Where the symbols take the nodes:
Q24 @ Q340
Q24 § Q111
Q24 ^ Q934
Q340 @ Q934
Q340 § Q626
Q340 ^ Q891
Q388 @ Q631
Q388 § Q648
Q388 ^ Q523
Q106 @ Q539
Q106 § Q377
Q106 ^ Q32
Q817 @ Q759
Q817 § Q880
Q817 ^ Q106
Q631 @ Q523
Q631 § Q74
Q631 ^ Q83
Q391 @ Q377
Q391 § Q532
Q391 ^ Q452
Q759 @ Q106
Q759 § Q391
Q759 ^ Q539
Q626 @ Q639
Q626 § Q27
Q626 ^ Q471
Q651 @ Q418
Q651 § Q759
Q651 ^ Q485
Q539 @ Q32
Q539 § Q452
Q539 ^ Q651
Q676 @ Q532
Q676 § Q523
Q676 ^ Q524
Q418 @ Q485
Q418 § Q106
Q418 ^ Q572
Q648 @ Q74
Q648 § Q934
Q648 ^ Q184
Q111 @ Q626
Q111 § Q572
Q111 ^ Q639
Q572 @ Q27
Q572 § Q32
Q572 ^ Q930
Q471 @ Q24
Q471 § Q453
Q471 ^ Q340
Q27 @ Q930
Q27 § Q651
Q27 ^ Q453
Q880 @ Q391
Q880 § Q676
Q880 ^ Q377
Q930 @ Q453
Q930 § Q418
Q930 ^ Q111
Q32 @ Q651
Q32 § Q817
Q32 ^ Q418
Q74 @ Q184
Q74 § Q891
Q74 ^ Q55
Q184 @ Q55
Q184 § Q64
Q184 ^ Q388
Q633 @ Q648
Q633 § Q340
Q633 ^ Q74
Q64 @ Q633
Q64 § Q24
Q64 ^ Q648
Q180 @ Q880
Q180 § Q355
Q180 ^ Q391
Q891 @ Q64
Q891 § Q471
Q891 ^ Q633
Q532 @ Q524
Q532 § Q83
Q532 ^ Q180
Q83 @ Q521
Q83 § Q55
Q83 ^ Q355
Q355 @ Q676
Q355 § Q631
Q355 ^ Q532
Q485 @ Q572
Q485 § Q539
Q485 ^ Q27
Q452 @ Q817
Q452 § Q180
Q452 ^ Q759
Q453 @ Q111
Q453 § Q485
Q453 ^ Q626
Q523 @ Q83
Q523 § Q184
Q523 ^ Q521
Q55 @ Q388
Q55 § Q633
Q55 ^ Q631
Q524 @ Q180
Q524 § Q521
Q524 ^ Q880
Q521 @ Q355
Q521 § Q388
Q521 ^ Q676
Q639 @ Q471
Q639 § Q930
Q639 ^ Q24
Q377 @ Q452
Q377 § Q524
Q377 ^ Q817
Q934 @ Q891
Q934 § Q639
Q934 ^ Q64

The rows follow the links: the fewer symbols apart two nodes are, the more alike their rows tend to be.

Each row is also shifted at random along 4 hidden directions that mean nothing.

Each row, then its node:
[1544 -243  241  450 -272 -440  -60  272   18  580  457   30  330  -31 -116 -145  376 -125   10  209  -25  420  192 -344 -182  -77  419   37  204  -36 -509  605  239 -331  154] | Q55
[  27   24   76   76  383  -82   60  179 -122  366 -128  283  422  -69  -56 -115  -67  405  336  194  -23   69   55 -300  342 -315 -111  465 -373 -151 -199  329  -47 -387  -36] | Q74
[ -139    58   124   150   -80    -1  -553   493  -608   -15   133  -736   277  -404   -27   238   -92  -418  -353  -530   440  -307  -355  -437  -491   136  -195 -1152   296   122  -360   209  -396  -361   147] | Q676
[-319  261  282  -93   77 -134  -31  473    4   57  -25 -410   45  245   68 -390   80  331  243  -82 -248   84 -172 -362  118  276 -229 -158  -78  -15  124   50 -137  -10  202] | Q524
[-140 -255 -176  -14  -39  179  190 -387  289 -245  107  293 -287  346   41   42  473 -334 -309  231   21  213  191  391 -428  298  705  184  482  235  221 -225  104  535  156] | Q572
[ 766   90   14   40 -525  -48 -205  204  242 -352 -227 -420 -139  272  220    3  394   -6 -115 -382  -27  172    3  -46 -193  568 -236  -31  -97   42  155 -146 -234  296   49] | Q377
[ 879  500  848 -253 -407  -18  330  -38  585   92 -398  272 -144  528  -75 -377 -232  118  525  290 -423   62  465  144  173   30 -454   84   19 -382  418 -225  510  389  -92] | Q32
[ 324    3  -46 -107  -67  247   -4 -404  296 -312 -592  508   20   97   58  242   23 -144  -45   29  225  -86  348  272    1   74  -78  418 -129  -97  309 -276  -19  315 -186] | Q930
[  53 -247 -301  180  106 -236    7  227 -193  243  507 -184   24 -104  -10  -88  175  236  -74   24 -133  240 -241 -197  141  -81  263  143  -70  146 -353  391  -40 -339   61] | Q388
[-202 -436 -595  242   45  229  131 -319  104   80  594  396   77  -28 -117  319  333 -149 -626  276  -79  110  -36  443 -278 -188  592  171  361  379 -216  290  116  -72  -55] | Q340
[-184 -270  -51  -50  278 -175  564 -364   79  344  587  522 -321  106 -215 -267   17  169  173  761 -329  206  104  337  220 -481  759  462  262  -21   33   82  607   60   39] | Q471
[-802 -190 -131   47  589   -9   47  -70 -424  277  230  284  269 -129 -147   11  100  136   85  338   81   49 -172 -116   94 -253  421  250  -89  143 -257  195  -43 -393  108] | Q633
[-336 -131 -466  142   92  -87  -84  187 -200   71  381 -339  -42 -171   77  -12   93  338  -93 -198 -183  125 -387 -160  233  -23  -69  113 -290  153 -268  269 -210 -294  -63] | Q631
[ 274   37  243   82  353 -318  205  265 -112  533    4  227  287  -48 -118 -363 -101  481  506  284 -172  226  117 -395  510 -301 -128  521 -409 -250 -224  332  153 -350   -4] | Q184
[ 643   96  327  -58 -496 -219  -43  -53   37 -244 -105 -468 -328   54   69 -167   58 -128  209  -85  -13   58   27  -23 -180  217   -2 -268  102  -60  246 -360  148  205  128] | Q817
[ 112   73  177    7 -172 -203 -142  276   -8 -171  -61 -537 -310  101  161 -240   98  -39   81 -318    8   92    8 -300   -5  453 -100 -250   74 -133   38 -111 -103  194  104] | Q391

The symbols that take the first to the second take the third to the fourth, perhaps in another order. What is the fourth?
Answers are names.
A [ 346   99  229 -122 -258  159  332 -292  772 -129 -180  509 -194  650   41 -171  343   24   94  398 -395  304  452  383  -95  373  148  545  110  -46  371 -170  314  595  -62]
B [-173   99   74 -149 -151  132  265 -121  422 -180   33  130 -336  445   -2 -110  126  -73 -149  143 -251   12   75  343 -119  132  220  -39  366   57  417 -277  187  574   36]
C [-662  166 -101  -27  122   55 -327  524 -247  -99  -55 -572  192  -58  109   76  -34  110 -207 -448   84 -218 -405 -316 -160  197 -288 -569  -52  201  -23    8 -536  -91  122]
D Q355

A [-564   33  191 -246   18 -114   72  -81 -350 -239  203 -480 -578 -130  -21  -98 -268 -207   62  -67  118 -229 -225   66 -124  -72  317 -601  429    6  320 -522  106  276  248]
B [-179  -48  193 -117  225   22   22 -387 -147 -170 -433  337 -197 -234   17   94 -276 -318  156   77  424 -220  336   78   70 -137  150   89   95 -274  111 -350  189  160  -71]
C [ 193  332  503   52 -141 -205 -191  287 -265  282   48 -433  277 -186  -53 -164 -167   38  343 -111 -102   -7 -100 -426 -104   73 -497 -436 -180 -104 -205  207   96 -456  117]
D Q452

A [  90  260  100 -147 -315   -5 -188  100  -27 -422 -466 -469 -280  -57  225  -44 -125   48  202 -431   80 -103  -60  -73  164  315 -589  -67 -322 -120  281 -343 -214  224  -56]
B [ 351  114  237 -212 -401  -84  208 -143  203 -171  120 -269 -337  335    9 -180  151   30  101  145 -191   77  -90  279 -282  121  193 -216  248   48  409 -382  159  374  203]
C [-252 -397 -139  -86  193  -51  133 -431 -267 -179  133  273 -274  -95   -8   95  118 -281 -152  265  325  -72   61  284 -186 -200  873  114  373  111  162 -288  115  243  195]
D Q639

A [ 505  255  353 -148 -426  135  114  -10  409 -143 -224   70  -71  311   34   -9  -63 -205  -72  -27 -118 -102  194  217 -158  123 -207 -295  334  -92  314 -284  118  407  -55]
B [ 516  273 -303  -69 -474  596 -197   34  722 -577 -663  247  177  354  182  577   71 -236 -624 -429   -3 -271   81  420 -194  296 -762 -111   78  147  353 -238 -361  578 -343]
C [-426  351  569  -92  137 -249 -237  514 -166  -55 -477 -453 -184 -132  148 -360 -557   80  418 -486  198 -235  108 -563  468  176 -706 -265 -270 -506   62 -142 -142    1    7]
D Q391

A [-976    2 -959 -114  441  228    0  219   78 -153  -62  -66   96   29  174   32   35  960   -8 -209 -324   41 -581   64  753  -60 -540  789 -861  273   30  127 -651 -193 -284]
B [ 519  210  221  167 -248  -71 -302  479  -66   77   24 -510  354   91   39   48  240 -160 -175 -294   33  -45 -151 -272 -413  283 -178 -629  201  114 -134  233 -290 -130  203]
C [  98 -228 -245   74   30  119  304 -313  261  227  429  550  -46   78 -166   80  117   24 -202  453 -245  190   82  401   -9 -287  426  383  183  127  -97  175  342    9  -80]
D Q74

A [-229 -161   61  -47 -173 -375   23  -28 -217 -283  406 -654 -646   66   86 -328  249 -149   62  -81   15  123 -227  -38 -236  349  673 -343  316   96  166 -383   68  293  394]
B [ 151    8  -13   75  155 -308  203  261   24  378  306  -33   61   43   -3 -420   -9  594  458  237 -431  362  -85 -218  560 -133  -94  587 -452 -108 -206  329  129 -369  -71]
C [ 384  -70 -421  -75   17  245  277 -295  330  -57 -141  675   70   74   15  224 -110  232 -132  254  -98  -31  145  489  263 -383  -55  557 -117   81  177  -53   56  133 -253]
D Q759

A [-832   56 -174  -59  145 -176  -37  399  -83 -231  141 -526 -367  202  137 -364  195  248  -54 -242 -160   81 -366 -164  102  467  259 -108   37  112  181 -175 -322  239  297]
B [-1876    58   -19  -116   685  -192  -196   582  -746  -104   212  -773  -326  -303    33  -319  -382   106    -5  -316   283  -320  -570  -511   209   -13   130  -775   117    27    10  -167  -421  -107   354]
C [ 175 -204  357   74   -1 -145   74 -415  -37  -34   33  241 -327   11  -35  -97   55 -604   13  267  303   58  461   71 -330   33  735  -67  486 -185   59 -237  442  292  237]
D Q485

A [ 276 -166 -345   73 -143  229  503 -393  680  221  402  706  152  479 -164    2  502  338  -47  635 -609  500   92  514   61  -69  322  833  -97  275  -35  292  329   40 -162]
B [-1191  -304  -275    51   499   102   142  -290  -322   195   419   317   -77  -298  -140   119  -184   -34   -80   257    26   -65  -100   140    79  -366   382    99    64    41  -256   165   212  -299  -107]
C [-167 -218   -4  162    3 -436  202   60 -218  419  870 -389 -232  -27 -169 -465  250  269  304  286 -403  456 -276 -203   36   36  538    5    0   97 -321  279  289 -408  255]
D Q83

A [ 317  352  514 -254 -249  -31  347  -60  454  -11 -117   81 -289  369  -20 -289 -201   11  345  243 -329   18  262  196   62  -14 -135  -76  163 -230  479 -334  342  401   30]
B [ 677   67  -55 -158 -540   51   43 -110  337 -396   29 -304 -189  299   91  116  362 -120 -259  -90 -142   10  -88  363 -475  263  110 -319  330  272  381 -316  -74  376  150]
C [-425  212  -93 -280 -108  163  -19   14   27 -388 -233 -251 -312   20   72  144 -326 -100 -160 -250   92 -414 -190  224  -44  -11 -294 -475  171   33  422 -479 -229  339  -22]
D Q759

A [-380   97  194 -101   -9 -180  211  140  -44  259  493 -436   34  306 -139 -440  371  499  435  318 -573  375 -389 -104  -41   87  187  -35 -180  162   56  135  128 -287  283]
B [-254   96 -403 -137 -186   73 -225  175  153 -575 -332 -480 -242  119  295   82  196  203  -85 -536   -9  -34 -278   29  117  501 -414   27 -325  114  268 -331 -572  342  -18]
C [ 463  108  382  182   30  137  -59 -192   66  391 -340  610  515 -241 -156  209 -296 -169  220   92  104  -12  505 -104  126 -261 -629  217 -336 -325 -386  362  329 -497 -394]
D Q388

A [1161  -46  511  120 -657 -413 -154    5  -23 -114  125 -570 -358   -1   85 -198  221 -518   13 -183  154  140  241 -183 -458  377  326 -532  407 -118  -36 -164  279  153  301]
B [ 492  234  188 -255 -482  -86   68  -58  266 -319 -265 -309 -273  201  141 -140   93  190  308 -108 -193  105  -16   59   31  347 -335   75 -218  -96  367 -368  -29  317   -2]
C [-398  -36  -10   28   14 -258   91   71 -171  253  587 -424  -28  -43 -119 -324  131  379  338  117 -367  288 -375 -149  105   42  116   -5 -203  120 -191  251  109 -393  130]
D Q521

A [-1146   -52  -716   -81   104   137  -129   140  -286  -220   478  -595    25   -93    42   193   343   368  -301  -260  -180     6  -858    23  -151   147    45  -241  -211   538   -94    52  -534  -261   105]
B [ 286   12 -200   59   -6  322   93 -245  387   72 -170  682  152  -43  -48  288 -302   76 -103  120  -44  -88  244  312  314 -330 -484  413 -210  -88  -81  202  150  -49 -444]
C [ 141 -105 -239  -79  205  192  144 -271   64  -52 -253  496   -3 -150  -10  313 -261  -36 -136  135  254 -255  140  299  197 -472   -2  274  -27  -60  144 -214  -15  121 -164]
D Q452

A [ 391 -244 -353  -19   59  119  279 -267  213   57   89  539   -1   51  -56  151   10   21 -208  283  -44   15   76  414   98 -375  344  341  151  113   74   -6  185  164 -110]
B [ 685  205  -47   -1  -45  337  144 -202  472  133 -515  804  252  -29  -41  269 -437  166   85  156  -84 -168  328  242  511 -440 -782  555 -384 -267   51   64  193  -15 -563]
C [  62  -77   67  149  396 -108  -34   74 -214  394   50  258  402  -83 -124   -6   -4  103  122  243  106   84   -8 -241  -35 -230  203  185 -143   29 -295  356   60 -409   90]
D Q74

A [ -79 -130  401  163  241 -125  100 -225 -143  523  225  423  335  -82 -230 -169  -21    3  350  529  -71  201  254 -161    9 -243  254  278 -103 -141 -279  372  453 -456   -4]
B [ 846  119  257  -43 -533  124   75  -20  480 -168  -92   57 -100  373  -13   72  227 -303 -234   14 -100  -42  239  296 -447  191   15 -333  454   61  254 -172  163  499   32]
C [-518  233  180 -101  175 -167   67  487   13   21  -15 -414 -155  354   41 -464   77  426  310  -77 -259  130 -130 -347  222  327  -86  -18 -101  -18  210  -74 -197  173  205]
D Q891

